Here is a tiny trained network, its code and every weight. The questions are about switching its units off for an input and a target symbol, where a switched-off unit gives its printed mean instead of its output.

import numpy as np


def w(rows, s, z=0):
    codes = np.array(rows[::2]) - 128.0
    scale = np.full(codes.shape[1], s)
    scale[-1] = z or s
    return codes * scale


def f(y):
    return np.maximum(y, 0)


def softmax(a):
    e = np.exp(a - a.max(-1, keepdims=True))
    return e / e.sum(-1, keepdims=True)


def log_softmax(a):
    a = a - a.max(-1, keepdims=True)
    return a - np.log(np.exp(a).sum(-1, keepdims=True))


def net(x, mask):
    ids = ['ΓΘΠΦΩαδζμξτψ'.index(c) for c in x.split()]
    T = len(ids)
    res = E[ids] + P[:T]
    r = res
    for j in range(2):
        rows = slice(2 * j, 2 * j + 2)
        q, k, v = (r @ M[0][rows].T for M in (Q, K, V))
        z = softmax(np.where(np.tri(T) > 0, q @ k.T / 2**0.5, -1e9)) @ v
        o = O[0][rows]
        res = res + np.where(mask[j], z, o[:, -1]) @ o[:, :-1]
    y = f(res @ A[0][:, :-1].T + A[0][:, -1])
    res = res + np.where(mask[2:10], y, B[0][:, -1]) @ B[0][:, :-1]
    return log_softmax(res[-1] @ U[:, :-1].T + U[:, -1])


Q, K, V, O, A, B = {}, {}, {}, {}, {}, {}
E = w([
[37,201,91,157,82,223],'Γ',
[81,164,190,164,218,215],'Θ',
[152,248,214,196,99,199],'Π',
[131,208,95,48,20,63],'Φ',
[34,157,70,48,116,138],'Ω',
[91,57,120,31,166,194],'α',
[124,152,151,56,99,252],'δ',
[90,236,124,178,158,49],'ζ',
[195,90,145,1,46,132],'μ',
[155,172,179,130,170,81],'ξ',
[23,131,113,132,241,102],'τ',
[108,107,87,24,115,42],'ψ',
],0.0083)
P = w([
[129,133,112,51,157,131],'0',
[102,158,19,157,74,181],'1',
[87,134,163,88,151,116],'2',
[123,188,154,20,153,162],'3',
[172,134,82,172,110,190],'4',
[54,124,193,119,125,106],'5',
[116,186,170,25,136,172],'6',
[201,123,105,172,138,199],'7',
[29,112,220,147,99,93],'8',
[113,186,177,26,119,181],'9',
[228,114,121,165,146,199],'10',
[2,114,253,172,79,84],'11',
],0.012)
Q[0] = w([
[142,11,24,171,134,113],'h1',
[192,35,49,188,131,131],'h1',
[93,203,210,40,103,110],'h2',
[193,53,60,202,119,82],'h2',
],0.011)
K[0] = w([
[195,189,77,134,166,153],'h1',
[194,186,3,88,186,172],'h1',
[81,68,188,167,45,81],'h2',
[195,179,31,112,154,145],'h2',
],0.012)
V[0] = w([
[129,92,119,80,83,193],'h1',
[52,95,59,89,126,61],'h1',
[185,160,154,87,73,55],'h2',
[138,3,182,80,200,86],'h2',
],0.015)
O[0] = w([
[68,113,152,144,33,211,211],'h1',
[46,99,44,113,108,35,253],'h1',
[196,219,176,102,51,50,83],'h2',
[190,8,202,110,139,53,67],'h2',
],0.013,0.0035)
A[0] = w([
[151,95,222,131,234,118,101],'n1',
[169,143,155,84,173,2,107],'n2',
[78,147,183,219,160,86,253],'n3',
[192,111,50,23,139,157,218],'n4',
[158,168,161,131,15,64,170],'n5',
[129,80,147,217,44,102,224],'n6',
[81,128,221,45,94,113,130],'n7',
[108,168,26,216,104,157,118],'n8',
],0.0076,0.0049)
B[0] = w([
[186,84,157,10,170,153,172],'n1',
[148,193,144,198,134,31,218],'n2',
[140,143,43,138,184,210,182],'n3',
[141,141,84,238,239,165,179],'n4',
[196,156,62,108,102,231,199],'n5',
[194,160,63,182,136,207,170],'n6',
[69,121,222,103,2,104,206],'n7',
[233,59,124,116,103,119,250],'n8',
],0.0074,0.012)
U = w([
[125,138,49,170,148,167,217],'Γ',
[227,83,110,105,160,164,186],'Θ',
[149,199,171,165,160,174,134],'Π',
[92,220,123,104,96,114,15],'Φ',
[1,142,94,78,113,82,84],'Ω',
[142,29,172,119,89,96,90],'α',
[22,172,226,127,102,160,136],'δ',
[105,208,99,155,185,87,61],'ζ',
[180,122,192,101,64,120,1],'μ',
[221,142,189,113,155,85,99],'ξ',
[122,79,117,157,176,66,122],'τ',
[130,115,136,176,78,43,131],'ψ',
],0.008,0.005)

Each question gives the input, a string of symbols that net reads in full, and the target symbol t.
The units are the heads (2 rows each of Q, K, V and O) and the neurons (one row each of A and B). Each row of codes is followed by its name. A weight is (code - 128) times the scale printed after its matrix; where a second scale follows, it is the last column's (O, A, B and U).
mask holds one flag per unit, heads first, then neurons. A switched-off unit (its flag False) gives its mean, the last column of its rows in O or B, instead of its output. The means were averaged over made-up inputs and are rounded, as every weight is.
A unit's drop is (log p(t) with every unit on - log p(t) with that unit switched off) / (log p(t) with every unit on - log p(t) with every unit switched off).
The circuit of an input: a set's keep is (log p(t) with only the set's units on - log p(t) with every unit switched off) / (log p(t) with every unit on - log p(t) with every unit switched off). Starting from all 10 units, units are removed one at a time, each time the one whose removal leaves the highest keep (on an exact tie, the one counted first), for as long as the keep stays at least 0.8.
units of the circuit, in order: the units of the circuit, biggest drop first
k most important neurons: the k neurons with the biggest drops, biggest first
which heads matter: for each layer, one digit per head in row order, 1 if its drop is at least 0.15 and else 0, layers parted by /
input δ τ Γ ψ, target Γ: units of the circuit, in order => [h2]
input δ Γ δ ξ, target δ: which heads matter => 10
input Π Φ Θ τ Θ ξ Θ Θ ξ δ, target ξ: which heads matter => 11
input δ ψ ξ τ, target ξ: which heads matter => 11
input τ ξ Γ τ ψ Φ Π ζ τ Π δ Γ, target Γ: units of the circuit, in order => [h2; n3]
input Γ τ α Ω, target α: which heads matter => 01
input δ Θ Ω Γ Θ ψ ξ, target ψ: units of the circuit, in order => [h1; h2; n2]
input Γ ψ Π Γ α α ψ, target α: which heads matter => 01
input τ δ ψ Π Π α Θ, target α: which heads matter => 01
input ψ ζ α δ, target α: which heads matter => 01
input ζ δ Π ψ, target Π: units of the circuit, in order => [h1; h2]
input δ Γ τ δ Γ ζ Γ, target ζ: which heads matter => 10
input ψ ζ δ ψ Φ α μ, target α: which heads matter => 01
input Φ Φ Θ δ, target Θ: units of the circuit, in order => [h2; h1]
input α Π δ Θ, target δ: which heads matter => 10
input Γ Π Θ ζ, target Θ: most important neuron => [n1]
input Θ Γ δ ψ, target δ: units of the circuit, in order => [h1; n8; n7]
input α Θ ζ Γ ψ μ Θ, target μ: 2 most important neurons => [n7; n5]
input ψ ξ ξ ψ, target ξ: units of the circuit, in order => [h2; h1]
input ψ α Φ, target Φ: units of the circuit, in order => [h2; n8]
